W =
[[ 1.27 -1.32  0.81 -0.33  1.40 -3.94 -1.18]
 [-0.94  0.81  0.84  0.80  0.43  0.93  0.70]
 [-1.37  1.20  0.55  1.95  1.91 -0.62  2.48]
 [ 1.17 -1.38  1.10 -0.29  1.63 -4.50 -1.23]
 [ 0.97 -0.92  2.25  0.32  1.71 -4.52 -2.04]
 [ 1.13 -1.20 -0.36 -1.42 -0.76 -0.64 -1.46]
 [-1.16  1.11  1.75  0.52 -0.57  1.96 -0.62]
 [-0.29 -0.14  0.05  1.68  3.46 -6.88  2.00]
 [ 0.46 -0.57  2.05 -0.82 -0.13 -0.91 -2.50]
 [-1.39  1.14  0.54  1.86  1.85 -0.78  2.49]
 [-1.31  1.15  0.53  1.87  1.84 -0.92  2.47]
 [-0.93  0.84  0.88  0.99  0.52  0.82  0.81]
 [-1.31  1.05  0.74  1.48  1.33  0.00  1.81]
 [-1.14  1.14  1.99  0.44 -0.72  2.10 -0.87]
 [ 1.29 -1.25  1.13 -0.24  1.38 -3.94 -1.38]
 [-1.10  0.98  1.16  1.02  0.38  0.81  0.82]]
Indices start at 1.
row 1 col 1	1.27
row 16 col 7	0.82
row 9 col 7	-2.50
row 11 col 3	0.53
row 1 col 3	0.81
row 13 col 4	1.48
row 8 col 5	3.46
row 16 col 1	-1.10
row 11 col 7	2.47
row 5 col 2	-0.92
row 14 col 2	1.14
row 4 col 3	1.10
row 1 col 4	-0.33
row 14 col 5	-0.72
row 10 col 2	1.14
row 15 col 4	-0.24
row 10 col 3	0.54
row 2 col 2	0.81
row 8 col 2	-0.14
row 9 col 4	-0.82
row 15 col 5	1.38
row 12 col 4	0.99
row 10 col 4	1.86
row 7 col 6	1.96
row 3 col 6	-0.62
row 10 col 5	1.85
row 15 col 7	-1.38
row 5 col 1	0.97

x =
[[ 0.33  2.60 -0.75  1.77  1.19  1.62 -0.44]
 [ 1.42  0.29  0.54  0.18  0.16  0.04 -0.49]
 [ 0.77  0.73 -2.48  1.76 -0.08  2.07 -3.60]
 [ 1.09 -0.45 -1.09  0.49  1.25  1.59 -1.07]
 [ 1.51 -2.80 -1.94  1.06  0.51  0.47 -1.00]
 [ 0.89 -2.22 -2.52  2.20 -0.40  0.73 -2.26]
 [-0.18 -2.08 -0.12  1.99  1.35  1.56  0.50]
 [ 1.96  2.00  0.19 -1.04 -0.10  1.13  1.75]
 [ 2.37 -3.13 -2.68  0.22  0.07 -0.12 -1.79]
 [ 1.73 -0.83 -4.94  2.44 -2.18  0.52 -6.08]
 [ 1.49  0.35 -0.16 -0.53 -0.89  0.36  0.07]]
Rows and columns are counted from 1.
(1, 1)	0.33
(5, 3)	-1.94
(8, 4)	-1.04
(11, 5)	-0.89
(5, 4)	1.06
(7, 1)	-0.18
(11, 1)	1.49
(3, 4)	1.76
(7, 2)	-2.08
(7, 7)	0.50
(1, 6)	1.62
(2, 5)	0.16
(9, 5)	0.07
(5, 1)	1.51
(11, 7)	0.07
(2, 2)	0.29
(2, 6)	0.04
(4, 7)	-1.07
(10, 4)	2.44
(9, 7)	-1.79
(1, 7)	-0.44
(8, 7)	1.75
(3, 6)	2.07
(11, 3)	-0.16
(6, 6)	0.73
(7, 6)	1.56
(2, 1)	1.42
(3, 3)	-2.48
(1, 4)	1.77
(3, 1)	0.77
(6, 5)	-0.40
(3, 2)	0.73
(6, 4)	2.20
(10, 6)	0.52

M =
[[-1.46  1.02  3.78 -1.49 -2.73 -1.95 -2.85  5.59 -4.67  3.74  3.75  1.29
   2.74 -3.80 -1.66  1.07]
 [-4.88  0.76 -0.74 -5.36 -7.82 -0.89  1.55 -7.82 -3.53 -0.86 -1.11  0.60
  -0.34  1.53 -5.48  0.44]
 [ 2.06 -1.59 -2.27  2.05  1.64  1.93 -1.92  1.93  0.65 -2.25 -2.16 -1.86
  -2.13 -1.77  2.03 -1.99]
 [-2.54  1.75  1.99 -2.55 -2.14 -2.29  2.23 -2.14 -0.99  2.09  2.12  1.80
   2.12  2.24 -2.28  2.23]]
Rows and columns are counted from 1.
(1, 1): -1.46
(3, 4): 2.05
(2, 7): 1.55
(2, 9): -3.53
(3, 16): -1.99
(3, 13): -2.13
(3, 9): 0.65
(3, 15): 2.03
(1, 4): -1.49
(1, 3): 3.78
(2, 6): -0.89
(3, 5): 1.64
(3, 10): -2.25
(1, 9): -4.67
(1, 7): -2.85
(4, 10): 2.09
(4, 4): -2.55
(4, 15): -2.28
(3, 12): -1.86
(2, 15): -5.48
(4, 9): -0.99
(2, 11): -1.11
(2, 13): -0.34
(4, 11): 2.12
(2, 12): 0.60
(3, 2): -1.59
(4, 12): 1.80
(2, 8): -7.82
(1, 12): 1.29
(1, 8): 5.59
(1, 6): -1.95
